Each row, then the group of its hidden value
[366 128 180 213 292 -44 -312 107 33 249 -263 255 -90 266 238 -112 -141 -381 6 19 -442 -126 -265 -122 314 392 559 -260 17 187 -79 14 -129 -471 36 172 34] => X
[-81 -82 -85 -5 -185 219 137 -74 -289 -207 73 -116 251 -162 121 -52 29 159 -8 -99 167 -61 -164 -50 113 -275 39 116 -119 -69 -15 256 180 -191 -200 -244 -37] => E
[-252 -21 -219 -252 102 -158 31 158 -43 201 338 -486 -100 -123 82 -94 -302 171 -219 95 497 -539 -362 -171 -1 -105 -45 186 -164 -439 -106 352 461 -220 268 -78 -619] => L
[-154 341 108 154 -88 -236 -60 462 -242 210 161 -456 52 157 134 121 -238 72 271 -151 -295 -82 213 132 182 700 160 470 -122 -20 -159 109 -269 19 219 -205 -129] => U
[509 -221 -4 74 288 84 -446 -135 191 76 -265 499 -325 213 74 -383 43 -289 -123 25 -49 -108 -278 -172 337 -153 173 -386 46 351 180 -136 -8 -312 -112 206 262] => V
[91 117 52 160 173 -61 -94 163 -132 98 99 -66 145 106 192 -163 -97 -97 15 -108 -122 -153 -182 -83 228 153 214 82 -61 -10 -29 121 28 -211 -40 -79 -7] => Z
[-482 354 190 126 -186 51 286 532 -568 -149 45 -163 574 -33 277 41 -130 187 0 -257 -88 -299 -4 -181 144 341 93 659 -322 51 -78 240 25 34 5 -347 175] => N
[-58 -133 -152 -124 -90 28 -89 36 -118 50 221 -257 -52 -40 -5 -113 -56 144 4 -105 347 -194 -25 19 28 -35 -204 240 -83 -92 62 49 102 -19 21 -226 -161] => U
[370 -186 -53 84 453 -22 -374 15 134 140 105 130 -119 167 163 -460 -53 -222 -155 -149 224 -301 -396 -179 137 -111 7 -135 31 -37 85 -2 218 -141 -49 71 -50] => N
[-168 191 20 11 174 -208 -80 426 -53 165 60 -252 -68 72 158 -150 -289 128 -126 11 99 -471 -208 -241 229 221 131 277 -213 -61 -106 269 191 -77 303 32 -225] => D
[-156 -347 -105 -213 -581 303 -138 -103 -142 -206 -320 181 -317 -41 -162 40 148 257 52 -101 367 105 394 54 54 -139 -455 239 -113 497 252 -241 -217 226 27 -238 331] => Z
[-331 -139 -51 -148 -304 -49 -91 67 -92 91 -121 103 -284 90 -64 28 3 27 -43 -30 256 43 334 -23 98 17 -416 244 -70 378 248 -299 -203 178 223 -172 222] => N
[322 -126 -120 16 225 124 -64 -236 -127 22 242 115 208 -16 143 -276 40 -250 -80 -28 10 -124 -447 -48 187 -303 218 -247 31 -146 97 86 206 -545 -382 -114 -9] => E
[-176 -246 -1 -36 -301 156 -94 -147 -71 -6 -307 187 -167 29 34 65 78 -23 -45 -73 233 172 190 -52 33 -114 -216 1 3 337 133 -177 -122 59 119 -130 126] => X
[218 -263 -87 -5 70 162 -204 -181 -10 -33 -39 239 -65 41 53 -277 93 -107 -98 -85 210 -60 -182 -95 153 -295 -76 -138 10 156 183 -77 89 -171 -174 -65 152] => V
[379 -256 86 291 311 233 -270 -139 -72 -84 -34 369 250 160 292 -397 167 -353 -59 -410 106 44 -285 -116 32 -180 -23 -153 114 99 118 -115 75 -36 -319 -108 258] => Q
[103 -112 -20 6 -122 171 -128 -20 -100 -106 -193 135 -92 11 63 -99 12 50 -1 -37 26 -61 -69 -71 218 -84 81 -6 -92 220 46 70 -10 -158 -68 -49 130] => V
[-73 236 148 172 191 -109 -72 407 -176 84 -16 8 168 147 235 -184 -161 -40 -69 -121 -131 -319 -164 -227 279 285 198 259 -175 117 -27 124 31 -91 91 -38 111] => D
[-283 25 28 -43 -147 159 138 188 -388 -129 39 40 329 -59 171 -68 -26 56 -110 -187 185 -257 -102 -159 51 -12 -90 360 -200 52 77 72 118 -57 -88 -289 151] => L
[-244 95 0 -30 -30 -179 -46 190 1 236 -87 -274 -212 38 124 96 -265 67 -74 109 82 -195 -70 -136 136 192 152 82 -104 -48 -157 214 85 -145 406 36 -382] => X
[-25 6 174 350 248 -16 -103 155 -139 2 -31 182 291 189 328 -264 40 -230 -71 -355 21 34 -104 -190 120 3 -51 109 18 150 57 -50 13 142 -37 -115 241] => L
[-5 -71 -36 146 184 -262 -276 100 157 262 106 -227 -263 188 84 -182 -101 -29 15 -117 200 27 72 -28 133 66 -182 70 62 35 15 -39 -27 184 287 -8 -176] => U
[-156 -113 -87 -162 -220 -85 -186 96 18 164 -112 -127 -449 79 -35 80 -148 61 18 38 194 -71 182 28 69 167 -174 141 -62 147 31 -70 -115 38 332 -46 -143] => L
[-9 272 124 234 -85 -164 -86 287 -254 182 144 -307 118 192 148 115 -124 -83 334 -204 -414 131 246 217 184 637 184 316 -20 49 -99 -12 -378 -46 50 -241 12] => Z
[-90 -37 -68 -21 -23 -118 -172 176 4 134 67 -267 -220 63 25 -95 -139 151 14 -63 232 -167 52 -35 120 116 -137 230 -85 18 -8 69 23 91 239 -79 -176] => U
[-95 -239 -350 -303 45 79 167 -303 -237 83 655 -255 294 -227 1 -206 18 -37 -196 -4 570 -281 -393 -9 -69 -534 -234 34 -25 -461 196 79 441 -435 -307 -389 -305] => V
[543 -110 77 220 537 -79 -477 -39 209 271 -102 367 -209 326 231 -378 -57 -522 -92 -82 -165 -104 -372 -141 237 91 279 -401 140 128 63 -131 -5 -330 -36 214 65] => Q
[2 -306 -35 64 -121 138 -230 -50 8 -66 -150 -25 -195 51 92 -101 40 70 22 -262 374 87 95 -14 -50 -105 -297 90 24 125 20 -29 2 271 118 -116 -42] => Q
[9 -462 -191 -161 -357 310 -60 -456 -131 -163 -69 297 -103 -77 -92 -77 269 -45 -23 -82 362 277 142 80 35 -531 -401 -111 62 299 338 -284 -79 -60 -267 -275 305] => E
[-126 -199 -123 -111 -392 136 -72 -54 -41 -140 -232 -144 -332 -96 -47 72 -29 326 52 30 256 44 149 6 138 -173 -124 96 -114 180 -25 158 -7 57 164 -74 -97] => E
[-297 238 75 156 -119 -3 258 191 -471 -24 253 -226 550 -31 224 53 -38 0 87 -203 -137 -5 -2 5 127 156 98 367 -121 -81 -24 139 -28 -145 -143 -387 64] => V
[115 85 92 57 1 259 -87 366 -318 -216 -87 -11 242 -9 221 -188 -118 157 2 -249 -4 -488 -289 -166 138 254 237 352 -271 7 -117 307 150 -125 -131 -130 71] => N
[767 -107 59 111 616 39 -550 -39 231 239 -202 529 -268 299 213 -457 -106 -540 -170 47 -248 -374 -630 -230 326 98 536 -538 61 131 48 -35 106 -634 -140 338 67] => Q
[-261 57 2 -34 -145 -30 6 189 -86 88 -129 -323 -102 -48 128 114 -227 210 -46 32 166 -223 -70 -137 82 149 135 178 -157 -71 -200 313 139 -87 338 -36 -386] => X
[319 -205 -1 -31 26 155 -372 -37 66 -2 -320 442 -326 159 -3 -260 44 -118 -68 -3 12 -134 -78 -126 286 -33 34 -143 -49 445 206 -179 -102 -175 -60 86 336] => Z
[271 -152 35 61 -44 244 -270 29 -98 -130 -221 267 -65 96 68 -222 67 -10 33 -178 16 -109 -55 -63 198 38 31 50 -81 315 109 -56 -81 -69 -158 -68 298] => Z
[64 -370 -92 180 123 -11 -184 -343 158 25 -26 142 -142 79 104 -263 164 -146 -99 -138 355 335 -20 -83 112 -568 -304 -271 180 159 175 -127 75 127 -6 -32 59] => E
[-269 -58 -31 10 53 -118 28 -70 -12 229 14 -87 8 10 146 -14 -92 -99 -188 45 255 -38 -128 -185 70 -161 -23 -68 10 -35 16 48 165 -159 220 -64 -245] => X

Next part:
[-64 91 37 -2 -13 103 -20 67 31 -45 60 132 5 66 14 -4 70 48 -46 -32 -77 82 -152 -20 -71 -4 -58 61 -98 -13 0 88 -69 95 -99 -18 -4] => (74)
[-60 276 -165 52 167 13 -213 207 325 172 -90 242 -56 -49 264 -136 322 310 -218 114 95 93 -321 74 -271 100 64 178 -447 -186 75 112 -74 -126 8 -213 -156] => (59)
[-21 0 -288 -65 58 14 116 -123 94 -78 144 -211 234 -24 -141 239 -204 -77 -157 218 216 64 135 110 341 -41 -61 37 136 -50 101 139 82 255 -81 171 78] => (74)
[-104 29 -220 150 164 -109 -145 139 42 152 -38 -72 146 -126 62 103 23 84 -99 160 99 -149 41 67 125 42 71 73 -173 -210 59 47 246 -139 9 45 -135] => (59)
[-24 83 -94 145 52 46 -77 36 33 -5 -45 90 65 8 57 -41 177 126 -50 45 -20 26 -121 -33 28 39 -33 132 -135 -115 107 84 8 -21 -54 92 -36] => (75)
[10 -97 -234 383 73 -175 -312 -80 -127 -8 -62 -109 316 -157 56 188 -64 -41 -82 60 98 -336 51 130 160 1 -41 89 -43 -172 82 1 312 -198 -15 92 -129] => (59)
[-58 -42 -29 -49 27 123 27 71 -25 -2 124 -41 6 -36 -46 96 -129 -75 39 2 -52 -15 29 -62 96 49 60 -15 -42 -78 -28 41 19 79 -35 -39 -15] => (65)
[-145 65 -19 23 38 177 52 -3 4 9 175 92 -81 -14 -92 -1 67 46 34 101 -48 106 -9 -56 -1 -54 -84 -5 -63 -4 -31 93 2 85 38 54 15] => (75)
[-111 -99 -113 114 70 -122 -136 112 -132 52 69 -206 202 -157 -116 358 -358 -196 -66 -50 36 -367 195 176 134 -44 66 68 -43 -170 -31 0 336 -79 -126 -92 -187] => (61)
[196 115 -17 250 32 -204 -211 197 86 9 -319 158 281 98 401 -133 312 184 -117 30 -8 11 -334 -110 62 305 80 183 -28 -124 247 100 -34 -201 -139 174 -15] => (65)
[-44 -55 -34 -18 3 128 -4 -50 -78 -36 182 -40 44 -4 -79 47 -36 -26 69 -16 -111 58 4 -58 99 -114 -46 -74 34 -25 -92 46 -39 172 -13 36 52] => (59)
[-110 -14 -284 -37 73 132 93 -158 48 -52 217 -163 91 -82 -216 197 -162 -51 -83 188 150 39 163 95 241 -120 -88 21 5 -76 31 102 92 229 -3 97 30] => (75)
[-139 -11 -29 -10 31 6 -83 106 -48 33 75 -2 93 12 -9 67 -12 28 -39 -13 -78 -35 -49 12 30 -81 -27 -47 -124 -65 -102 22 97 79 -62 0 -40] => (59)
[-103 76 48 -45 -24 127 27 63 12 -51 78 127 2 106 -13 -35 101 70 -28 -12 -105 139 -145 -61 -30 -34 -85 12 -89 14 -31 84 -69 155 -90 50 37] => (75)
[7 91 -110 -31 161 -153 49 304 124 183 -20 -148 157 -85 48 196 -146 -22 -104 109 88 -58 92 48 199 136 205 140 57 -180 120 134 140 -67 -128 8 -107] => (61)
[-89 164 190 -322 -46 295 191 123 123 -17 209 239 -183 230 17 -231 262 184 59 -35 -254 500 -289 -218 -128 -94 -72 -113 -49 117 -152 136 -396 385 -56 1 181] => (63)
[90 85 -271 235 140 -122 -278 130 84 70 -302 4 229 -20 239 -90 310 268 -149 -36 4 -106 -223 23 74 77 102 270 -335 -348 215 37 35 -140 -137 58 -149] => (63)
[-26 -132 -207 356 48 -148 -316 -99 -169 -31 -9 -121 299 -164 6 227 -137 -94 -69 18 71 -369 76 152 133 -45 -65 48 -48 -147 20 -22 329 -163 -17 46 -133] => (59)
[-179 -61 222 -66 -138 185 137 -146 -170 -140 423 103 -13 94 -196 91 -135 -167 125 90 -139 195 36 -96 31 -171 -277 -293 321 320 -253 94 -13 284 62 155 210] => (63)
[-41 -39 57 -8 -24 150 52 -35 -64 -48 225 28 -10 -11 -63 61 -88 -95 97 48 -83 80 17 -102 70 -1 -49 -100 134 64 -78 74 -37 116 32 37 80] => (65)
[-154 20 433 106 -73 304 2 173 -251 26 203 313 -341 26 -73 -128 127 -31 341 -242 -464 15 -97 -265 -299 -32 -20 -35 -68 54 -181 14 -111 -84 20 -124 -50] => (74)
[-148 19 271 -304 -67 243 260 79 -36 -10 483 29 -171 30 -244 180 -321 -231 129 -43 -180 208 97 -56 -59 -145 -55 -189 272 218 -268 129 -136 319 -36 -144 107] => (61)
[-39 227 95 145 -49 16 -171 56 142 -71 -54 393 41 138 231 -151 325 192 -172 47 -12 160 -411 5 -285 87 -185 88 -161 99 44 131 -107 -34 -65 6 9] => (75)
[-133 -134 78 149 -76 -72 -129 78 -281 -97 -13 -35 232 57 -65 163 -128 -114 5 -143 -157 -240 7 5 117 -54 -87 -18 -26 -36 -67 -36 255 6 -175 132 -57] => (75)
[24 155 48 -115 51 -37 -27 285 152 82 -10 61 59 42 118 57 -18 42 -123 -97 -61 60 -175 40 -88 66 117 132 -79 -89 18 118 -101 48 -201 -166 -81] => (61)
[3 243 -3 73 32 -112 -218 199 266 39 -135 307 118 89 357 -100 255 206 -269 105 100 109 -416 55 -236 203 -31 103 -219 -1 78 129 -61 -102 -80 -84 -50] => (65)
[-267 38 144 -356 -42 235 169 100 59 1 397 89 -146 72 -146 98 -195 -90 -6 60 -78 233 -28 -24 -98 -112 -88 -246 -17 177 -293 81 -71 336 7 -146 92] => (65)
[-104 123 -261 -52 186 -68 -165 274 198 178 -137 -31 104 -41 149 3 136 230 -213 32 61 -44 -148 93 2 22 151 148 -448 -314 49 36 78 -18 -110 -123 -179] => (59)
[-40 -28 204 -160 -163 196 50 -101 -83 -184 292 133 24 172 -56 -5 -45 -82 58 -97 -203 249 -175 -97 -54 -148 -200 -210 176 233 -221 73 -224 364 -67 14 201] => (59)
[-5 -236 194 80 -132 25 29 -27 -349 -150 162 -93 193 59 -101 162 -243 -265 198 -100 -223 -101 106 -169 264 0 -62 -178 342 105 -109 -5 110 103 -79 216 118] => (65)
[-47 309 -107 -115 194 10 -116 412 356 236 -120 151 -101 -41 213 -51 177 253 -220 -45 24 54 -273 98 -273 114 230 285 -487 -289 90 117 -118 -85 -153 -361 -240] => (61)
[-216 165 -222 0 183 -10 -122 271 185 182 -96 55 6 -59 75 7 149 229 -208 95 81 -57 -108 105 -71 27 86 168 -499 -271 53 51 158 -75 -66 -104 -207] => (75)
[13 83 -56 -130 41 1 12 138 114 14 63 -51 109 20 10 135 -117 -19 -124 -48 3 48 -69 73 41 -6 66 93 -21 -88 15 109 -65 156 -182 -104 -32] => (61)
[-15 47 -84 36 59 67 -27 24 75 23 96 34 35 -46 45 35 9 20 -27 115 37 55 -47 -30 50 67 10 15 -19 -51 28 95 -11 21 20 1 4] => (65)
[16 -48 113 82 -37 105 13 27 -111 -52 115 60 18 6 14 26 -41 -93 130 -2 -129 15 -21 -161 77 102 2 -42 136 27 -7 61 -23 3 -5 74 53] => (65)

Part 3:
[-353 -222 -391 -170 -82 250 -244 366 68 -223 -324 152 145 -219 -43 -98 -427 17 327 -27 22 4 247 265 84 -365 -299 58 153 -148 -20 50 135 114 -181 137 -298] => BH
[111 -81 37 -52 161 -169 -257 257 103 143 133 -349 114 -151 -31 178 146 -68 -86 -86 46 72 -118 141 -22 1 -10 -23 -39 284 29 -201 -66 -12 -52 17 48] => QH
[-32 111 77 -101 150 -103 -4 46 255 -344 -201 38 -16 330 -138 -302 -6 27 121 64 242 28 214 -149 -72 50 74 260 -378 -128 115 -21 158 -203 56 7 64] => Hs
[61 -38 -72 -52 142 -181 -68 54 -34 107 -102 -32 -6 -216 99 -25 96 -110 -34 -116 32 11 -5 63 -22 -166 -89 81 95 43 120 -127 53 -25 30 -39 85] => BG
[-170 -241 -421 -35 -266 170 -317 83 68 -175 -258 137 215 -300 63 -39 -431 -25 311 -39 179 10 200 375 -27 -422 -103 58 29 -42 -146 -52 185 249 6 62 -171] => Rc
[-58 111 32 56 142 -78 399 139 24 -170 94 -178 -215 93 -70 -210 102 261 -67 134 -159 169 137 -309 282 406 -81 -43 3 75 65 16 136 -243 -96 -90 32] => CF
[302 23 3 228 -38 -189 503 -281 -231 138 -26 -123 -189 -282 212 -158 93 135 -164 198 -99 62 -45 -418 188 209 -132 -149 137 37 60 85 143 -317 206 -434 81] => BH
[-6 138 -3 7 106 -287 227 23 -130 -33 -25 18 -167 -141 184 -128 323 37 -177 -102 -94 70 129 -106 86 105 -2 48 50 118 118 -162 139 0 -141 -5 196] => Hs
[126 -154 -161 -68 216 -224 -324 -100 57 209 -20 19 2 -195 18 20 -26 -269 62 -289 165 19 -71 359 -131 -390 62 203 101 49 69 -242 53 145 316 44 227] => BH
[-112 -27 -153 27 -175 17 -43 195 59 -219 -21 -116 104 -144 54 -17 -53 152 55 49 36 99 178 88 89 60 -16 -49 -100 178 -112 -95 137 99 -213 40 -75] => QH
[313 -107 29 38 -167 -260 -227 -343 50 -179 33 37 23 21 -7 -108 -44 -81 12 -43 340 -28 87 123 -173 -100 406 88 -428 187 -184 -61 167 78 395 -26 224] => Pb
[209 35 -2 27 -119 -367 -257 -67 -70 68 110 -158 131 -336 256 171 356 -123 -208 -216 157 20 -12 276 -145 -109 260 33 -148 427 -68 -332 68 244 -65 76 234] => QH
[-58 -12 80 -145 63 -112 -340 503 148 -97 101 -357 210 -70 -53 190 210 18 -88 -65 46 57 24 161 -23 84 16 -34 -198 364 -13 -190 -64 44 -374 188 -66] => Pb
[30 -21 2 -84 222 -180 -58 207 -5 100 29 -173 -30 -151 8 23 164 -51 -88 -106 -50 51 -31 33 57 -13 -89 29 96 144 121 -122 1 -78 -64 17 57] => BH
[106 -91 4 -23 79 -240 -234 165 4 110 195 -244 42 -199 30 166 192 -60 -136 -164 11 75 -55 212 -17 4 102 -55 -35 359 -51 -240 -20 147 -49 81 150] => Pb
[11 108 171 -168 44 -128 -195 93 290 -500 -64 -52 56 397 -231 -242 39 47 81 41 314 2 248 -41 -90 107 292 248 -587 77 -7 13 155 -171 25 167 30] => CF
[-159 140 -85 -60 -28 -134 -123 -41 269 -505 11 111 -34 302 -111 -263 16 77 135 -133 265 124 362 218 -40 39 372 316 -419 100 -85 -215 281 193 7 279 212] => Rc
[218 124 91 119 -56 -233 431 -180 -196 -62 -97 -48 -152 -154 201 -212 214 135 -186 169 -41 15 79 -422 122 226 -41 -68 -51 55 81 83 162 -298 30 -288 71] => BG
[-42 -170 -123 -109 -124 75 -331 120 200 -314 -144 3 167 55 -154 -105 -315 5 237 46 259 -9 183 173 -62 -175 74 92 -296 16 -126 42 132 14 91 83 -131] => QH
[-57 -31 -134 -129 68 -165 -219 81 3 -59 -148 102 33 -170 81 -59 59 -136 34 -208 106 -13 124 235 -75 -278 16 172 4 51 68 -161 109 131 -37 139 85] => BG
[-244 -242 -383 -43 -276 214 -342 278 118 -223 -184 25 258 -255 15 34 -402 57 290 0 122 48 211 363 6 -286 -129 -29 -21 50 -190 -72 129 280 -177 108 -225] => Pb
[-190 -75 -75 -171 30 32 -236 497 81 -163 -45 -178 143 -122 -70 58 -10 56 41 -25 -28 39 120 135 84 -22 -134 -29 -29 176 2 -47 13 7 -338 174 -192] => Rc
[139 -120 10 -105 10 -223 -503 148 105 31 75 -199 209 -163 9 187 121 -173 -46 -189 217 -8 -43 346 -185 -197 186 57 -216 329 -71 -240 -24 177 -2 143 102] => Pb
[-390 -84 -323 -139 -135 208 -237 476 128 -287 -232 -3 227 -197 12 -12 -226 94 236 -17 29 61 267 270 78 -200 -232 46 39 21 -36 -76 123 166 -417 198 -280] => CF
[169 86 13 120 -3 -136 297 -154 -18 -40 -134 -87 -57 -85 124 -190 63 92 -40 162 67 50 47 -301 60 122 -80 25 -69 -30 93 16 147 -270 100 -289 52] => BG
[-35 124 38 78 145 -109 463 222 -97 -7 84 -258 -190 -115 62 -104 231 252 -178 132 -274 157 55 -359 317 411 -221 -143 168 134 123 -4 72 -266 -241 -158 -8] => BH
[248 -75 -55 247 -69 -113 252 -164 -38 124 123 -258 -64 -203 97 -18 -29 145 -66 160 -16 140 -74 -179 131 214 -40 -170 25 158 -79 -58 93 -117 197 -338 98] => Pb
[14 -21 40 -200 255 -278 -271 250 -6 87 -88 -37 32 -143 53 44 255 -206 -102 -233 42 -36 4 149 -110 -203 -26 123 -5 123 164 -197 -20 36 -114 135 112] => Hs
[153 139 64 131 -64 -209 459 -120 -191 -89 -18 -90 -173 -155 183 -193 227 192 -195 154 -100 59 102 -386 189 297 -33 -94 -16 115 49 55 173 -253 -39 -233 68] => BH
[183 109 124 105 27 -164 452 29 -173 36 -82 -211 -104 -196 171 -123 231 168 -210 236 -136 34 -5 -500 183 302 -220 -155 45 67 140 103 69 -408 -105 -338 -43] => BG
[88 43 -127 207 84 -177 576 -231 -212 96 33 14 -342 -208 166 -238 72 164 -110 54 -215 152 63 -290 280 214 -131 -74 289 -16 74 -21 202 -138 163 -281 192] => BG
[171 81 114 121 76 -116 505 -32 -95 -19 -126 -148 -159 -45 81 -232 92 189 -113 295 -95 50 25 -571 184 320 -226 -112 -8 -71 144 152 104 -465 35 -394 -29] => Hs
[-32 -14 28 -142 264 -182 -166 353 38 77 89 -233 5 -122 -39 87 220 -55 -107 -158 -67 64 -28 115 54 6 -68 32 72 223 116 -172 -39 -24 -175 127 43] => CF
[194 -8 101 81 102 -183 512 -38 -273 70 -67 -71 -271 -169 101 -209 123 144 -195 205 -226 14 7 -537 244 273 -225 -194 145 -18 125 198 89 -409 77 -346 3] => Hs
[-224 -170 -382 -73 -234 184 -273 170 87 -229 -318 128 231 -260 64 -68 -373 -1 300 -11 167 -2 232 300 -17 -383 -158 87 10 -73 -84 -28 179 175 -113 75 -222] => CF

[-66 87 99 58 -101 -117 156 48 -57 15 -65 2 -53 -111 93 35 -83 26 46 -7 9 -31 -92 -103 -92 97 -82 31 -3 142 -77 -13 -57 43 -1 -10 114] => (40)
[265 -41 -126 185 -105 175 -81 96 -140 77 96 -31 75 -53 -78 -183 -61 66 -45 13 84 132 54 -54 -116 -260 -136 -78 231 17 86 -119 48 -92 -6 -122 18] => (33)
[214 -62 -183 -12 77 150 -33 -70 -59 78 -11 62 -67 33 49 -113 -43 -91 -25 -37 74 24 -11 100 68 -151 -64 -123 -67 70 61 -79 -23 -69 -148 26 6] => (34)
[-89 324 304 25 -533 -573 225 364 -233 -195 250 -214 -159 -217 -137 552 -24 242 470 -40 -125 -74 325 -6 -268 606 -101 97 128 91 -53 201 -42 -257 234 104 311] => (46)
[326 8 -263 89 -249 -1 -121 144 -236 49 382 -116 -105 -17 -234 62 56 81 157 -12 0 77 211 171 94 -119 -214 49 214 -53 226 20 35 -257 67 -39 -113] => (40)
[212 -79 94 -23 151 84 157 -298 -198 95 -151 145 -153 62 101 6 -110 -34 76 -110 31 33 -82 80 23 -4 5 39 -156 42 -128 -210 -32 -126 8 -98 226] => (44)
[88 -40 -59 -63 87 307 12 -95 -59 57 -165 44 -39 29 172 -101 -113 -107 -151 3 89 43 5 33 -119 -136 44 -258 -177 79 -122 -106 -64 -153 -207 -75 141] => (52)
[-111 41 112 -13 -14 67 496 -190 30 35 -346 283 -94 36 220 3 46 -74 65 -67 153 -242 -89 -118 -51 -83 -218 -118 6 223 -130 77 -126 54 -176 228 38] => (33)
[281 -6 -190 142 -216 158 -236 155 -316 98 186 -210 -7 -81 -108 -116 -147 63 -11 -19 -82 283 153 4 -246 -170 -115 -146 157 -41 81 -204 55 -259 108 -338 166] => (36)
[172 -23 -169 -34 -77 185 -228 -25 -335 134 117 -213 -165 -29 21 -20 -192 -41 -75 -28 -150 260 36 125 -119 -53 13 -88 -175 -51 -48 -244 -19 -301 70 -424 203] => (46)
[146 -77 34 84 186 136 22 -94 14 68 -141 118 57 -40 121 -199 -132 -40 -107 8 133 56 -162 -64 -9 -137 27 -14 -40 106 -51 -140 -4 91 -112 -40 92] => (40)
[272 -33 71 123 15 46 131 2 -23 -22 -9 162 70 -20 -40 -48 -4 63 119 -17 203 -26 98 -13 -28 -109 -89 -24 195 76 53 16 31 -50 -75 157 56] => (36)
[139 29 46 95 -112 -2 -189 68 -330 89 68 -232 -56 -141 12 -28 -277 72 -21 -34 -164 304 -23 -45 -278 90 57 1 -69 -14 -108 -310 27 -174 196 -455 366] => (44)
[83 93 -54 165 -403 -62 146 213 -114 8 413 -43 -55 -69 -246 172 190 205 120 113 141 -132 122 36 169 -124 -295 283 390 -23 157 252 -11 -144 64 79 -355] => (44)
[223 61 51 -1 -106 -405 -252 84 -363 14 456 -285 -247 -165 -179 310 -182 126 279 -30 -235 241 29 240 147 411 79 437 -147 -93 59 -127 37 -212 347 -330 208] => (40)
[356 74 -34 213 -322 -385 -142 265 -261 7 562 -206 -76 -116 -369 197 18 292 246 -4 -35 57 81 136 164 207 -68 378 258 -83 186 -60 95 -134 262 -28 -64] => (39)
[287 -59 94 102 46 162 159 -72 -17 -9 -25 179 60 56 -31 -33 19 87 -3 7 263 -87 50 23 16 -121 14 -28 112 39 -56 -52 14 -112 -140 161 22] => (52)
[103 5 -155 -200 106 -255 -364 -10 -185 74 433 -253 -331 -97 -27 240 -151 -76 63 37 -194 160 -135 402 439 337 178 397 -475 -60 82 -31 -42 -117 94 -258 -30] => (39)
[145 -24 -42 -41 17 202 61 -64 -65 22 -22 64 -62 39 57 10 -22 -35 -39 11 128 -28 71 95 -2 -90 -3 -127 -77 48 -54 -10 -50 -185 -166 33 39] => (52)
[80 8 -198 31 -49 62 -221 173 -25 50 234 -138 -18 -116 -19 -68 -66 -29 -104 106 29 106 -30 72 101 -95 -33 46 -18 33 118 44 -12 -25 -78 -114 -129] => (34)
[-126 213 492 89 -237 -533 333 157 -34 -149 214 -12 -87 -192 -88 461 13 283 276 80 86 -209 -45 -38 94 528 45 507 68 83 -153 196 -48 15 172 163 54] => (52)
[472 -126 326 153 389 216 169 -26 289 -189 -362 426 393 31 89 -232 -86 48 12 -8 527 -86 169 -109 -221 -98 238 -366 152 175 -86 -49 91 56 -394 516 312] => (52)
[202 47 146 107 -131 -129 58 81 -151 -32 198 -24 -32 -77 -124 155 -35 166 150 15 76 13 88 45 4 123 -11 183 120 -2 -10 -8 24 -147 92 -6 84] => (46)
[278 -124 -355 117 -64 701 -29 7 -33 129 -111 97 139 120 38 -401 38 -75 -321 45 264 37 136 -52 -194 -675 -188 -516 226 41 53 -94 -6 -208 -349 -9 -133] => (52)
[520 -214 -109 -14 405 310 -16 -323 -72 80 -326 271 18 153 139 -297 -161 -165 13 -190 147 114 29 108 -76 -218 71 -376 -154 92 -10 -348 38 -97 -225 88 344] => (34)
[271 -162 -196 156 179 421 20 -55 163 92 -42 245 177 52 25 -376 64 -53 -233 98 363 -55 -94 -36 164 -544 -124 -87 212 79 127 22 16 107 -316 163 -299] => (40)
[-1 21 0 193 -13 50 106 247 342 -31 64 158 243 -108 7 -198 111 76 -190 195 394 -224 -155 -147 174 -218 -65 58 263 175 106 248 -7 309 -317 379 -392] => (39)
[66 53 175 188 -166 -150 226 43 -86 16 138 62 -16 -93 -92 89 33 183 112 44 122 -90 -81 -80 81 13 -147 320 240 50 -10 50 -3 29 105 28 -83] => (36)
[-66 -47 -110 -71 31 547 496 -279 94 99 -492 366 -46 193 302 -193 124 -187 -200 -35 297 -300 -31 -92 -101 -453 -238 -477 -17 215 -161 60 -167 -70 -456 277 -98] => (52)
[30 0 114 189 -36 395 433 55 276 -56 -376 357 295 40 148 -263 115 37 -196 82 490 -289 43 -294 -249 -399 -141 -410 340 235 -108 134 -48 93 -443 449 -96] => (52)
[444 -217 -458 -46 101 778 -118 -273 -246 219 -185 87 -68 253 91 -363 -53 -195 -271 -105 101 151 142 158 -154 -612 -97 -592 -85 -29 -10 -341 -22 -406 -296 -186 84] => (52)
[242 61 -336 144 -401 118 -56 224 -256 96 115 -150 -30 0 -120 -121 6 59 27 -96 -47 69 203 -27 -276 -202 -269 -380 261 49 130 -146 16 -232 -28 -37 57] => (39)
[64 40 17 31 -151 41 122 -4 -145 43 102 -9 -109 -21 -22 103 6 66 30 21 58 -41 20 44 27 -20 -96 82 35 24 -45 15 -48 -159 -1 -47 -25] => (46)
[-389 359 134 300 -809 -538 450 527 27 -53 475 -139 -43 -248 -258 353 310 392 156 195 109 -422 -90 -242 150 176 -437 517 580 132 90 468 -85 172 148 286 -554] => (39)
[74 -1 100 90 8 5 60 -15 -72 45 17 30 -13 -88 38 -26 -90 46 -9 36 78 40 -102 -42 11 -26 -28 145 25 60 -46 -45 -11 11 15 -95 46] => (36)
[-24 -44 -228 -17 -119 492 319 -220 -105 184 -245 177 -129 149 170 -167 99 -127 -186 -28 136 -149 -45 -43 -55 -471 -309 -296 43 105 -81 -21 -133 -154 -248 -6 -155] => (46)
[882 -413 -149 120 632 554 -330 -331 -12 104 28 305 197 172 -86 -447 -121 -61 -147 -12 379 250 22 257 263 -526 212 -32 18 -116 153 -329 169 -119 -225 -19 27] => (44)
[294 51 -98 57 -211 -51 -206 138 -395 33 107 -239 -94 -97 -71 29 -227 40 189 -137 -210 314 246 47 -368 110 -59 -228 19 -2 35 -263 50 -328 181 -304 454] => (33)
